Below are the code and all the weights of a small trained network. Each question names an input and a class and asks about switching units off, where a switched-off unit gives its printed mean instead of its output.

import numpy as np


def w(rows, s, z=0):
    codes = np.array(rows[::2]) - 128.0
    scale = np.full(codes.shape[1], s)
    scale[-1] = z or s
    return codes * scale


def norm(h):
    return h / np.sqrt((h * h).mean(-1, keepdims=True) + 1e-5)


def f(y):
    return np.maximum(y, 0)


def log_softmax(a):
    a = a - a.max(-1, keepdims=True)
    return a - np.log(np.exp(a).sum(-1, keepdims=True))


def net(x, mask):
    res = np.array(x, float).reshape(1, 8) / 4 @ E
    u = 0
    for l in range(2):
        y = f(norm(res) @ A[l][:, :-1].T + A[l][:, -1])
        res = res + np.where(mask[u : u + 10], y, B[l][:, -1]) @ B[l][:, :-1]
        u += 10
    return log_softmax(norm(res)[-1] @ U[:, :-1].T + U[:, -1])


A, B = {}, {}
E = w([
[128,127,128],'x0',
[127,129,127],'x1',
[62,27,3],'x2',
[246,152,52],'x3',
[128,127,127],'x4',
[128,128,129],'x5',
[178,22,178],'x6',
[127,127,130],'x7',
],0.0051)
A[0] = w([
[183,136,72,147],'0.n1',
[81,76,89,92],'0.n2',
[46,68,183,121],'0.n3',
[185,32,181,252],'0.n4',
[107,126,212,101],'0.n5',
[199,117,39,68],'0.n6',
[113,201,114,54],'0.n7',
[104,171,227,136],'0.n8',
[28,92,151,109],'0.n9',
[247,189,137,141],'0.n10',
],0.012,0.0029)
B[0] = w([
[100,99,195,201],'0.n1',
[152,63,73,192],'0.n2',
[153,68,89,225],'0.n3',
[231,63,189,247],'0.n4',
[95,95,150,193],'0.n5',
[25,155,181,211],'0.n6',
[190,180,128,171],'0.n7',
[7,113,155,225],'0.n8',
[192,157,76,219],'0.n9',
[250,193,141,254],'0.n10',
],0.016,0.0063)
A[1] = w([
[88,86,74,128],'1.n1',
[101,183,58,4],'1.n2',
[134,105,201,145],'1.n3',
[152,68,151,132],'1.n4',
[85,205,176,39],'1.n5',
[94,159,90,89],'1.n6',
[77,137,86,189],'1.n7',
[7,192,136,48],'1.n8',
[184,97,141,108],'1.n9',
[65,73,188,133],'1.n10',
],0.014,0.0027)
B[1] = w([
[205,209,122,209],'1.n1',
[158,52,97,153],'1.n2',
[101,71,74,254],'1.n3',
[58,125,215,242],'1.n4',
[92,157,46,217],'1.n5',
[87,64,131,153],'1.n6',
[133,180,54,186],'1.n7',
[6,232,29,228],'1.n8',
[46,143,103,237],'1.n9',
[38,158,186,249],'1.n10',
],0.015,0.0051)
U = w([
[49,191,93,251],'0',
[56,60,213,203],'1',
[175,117,39,119],'2',
[170,11,115,23],'3',
[197,251,158,12],'4',
[218,121,232,70],'5',
],0.017,0.0032)

Each question gives the input, the list of numbers given to net, and the class t.
The units are the neurons (one row each of A and B). Each row of codes is followed by its name. A weight is (code - 128) times the scale printed after its matrix; where a second scale follows, it is the last column's (A, B and U).
mask holds one flag per neuron, layer by layer. A switched-off neuron (its flag False) gives its mean, the last column of its row in B, instead of its output. The means were averaged over made-up inputs and are rounded, as every weight is.
A unit's drop is (log p(t) with every unit on - log p(t) with that unit switched off) / (log p(t) with every unit on - log p(t) with every unit switched off).
unit that matters most: the unit with the biggest drop
top k neurons: the k neurons with the biggest drops, biggest first
k most important neurons of layer l: the k neurons of layer l with the biggest drops, biggest first
drop when u is switched off: that unit's drop, to one decimal
input [2,6,-3,6,1,6,1,-3], class 5: unit that matters most -> 0.n10
input [-6,-5,1,-4,-7,-6,-1,-8], class 2: top 2 neurons -> 0.n9; 0.n4
input [-4,-8,-6,1,1,4,-7,0], class 4: 3 most important neurons of layer 0 -> 0.n10; 0.n7; 0.n6
input [2,2,6,1,6,-7,1,-2], class 1: top 2 neurons -> 1.n8; 1.n5
input [-3,-6,-8,-1,3,3,1,8], class 1: top 2 neurons -> 0.n8; 0.n6
input [-7,-8,-2,5,-3,-8,-2,4], class 4: top 2 neurons -> 0.n10; 0.n4
input [-3,-7,1,8,-3,5,2,7], class 1: 2 most important neurons of layer 0 -> 0.n1; 0.n6
input [2,5,-3,1,-6,-8,0,5], class 4: top 3 neurons -> 0.n10; 0.n4; 0.n3
input [5,5,-7,7,6,-3,6,2], class 5: top 3 neurons -> 0.n10; 0.n4; 1.n8
input [5,-2,0,2,-8,-6,7,0], class 5: top 2 neurons -> 0.n4; 0.n8
input [8,7,0,4,6,5,2,0], class 5: 2 most important neurons of layer 0 -> 0.n10; 0.n8
input [-3,5,8,3,-1,-4,7,-8], class 1: 2 most important neurons of layer 0 -> 0.n6; 0.n10
input [-1,-5,-1,1,4,-5,8,2], class 5: 2 most important neurons of layer 0 -> 0.n4; 0.n8
input [3,1,2,-8,-1,-3,-6,4], class 2: unit that matters most -> 0.n9
input [2,-7,-8,6,1,-8,4,-4], class 5: top 2 neurons -> 0.n10; 1.n8
input [7,-5,-2,3,-3,1,-2,-2], class 4: drop when 0.n10 is switched off -> 0.6
input [-6,6,6,-3,-1,1,6,4], class 3: drop when 0.n5 is switched off -> 0.0
input [1,2,5,6,2,-6,1,2], class 1: drop when 0.n2 is switched off -> 0.1
input [3,-5,1,-1,-4,4,-8,1], class 2: 2 most important neurons of layer 1 -> 1.n2; 1.n10
input [5,-7,1,-6,1,-2,8,8], class 3: top neuron -> 0.n3
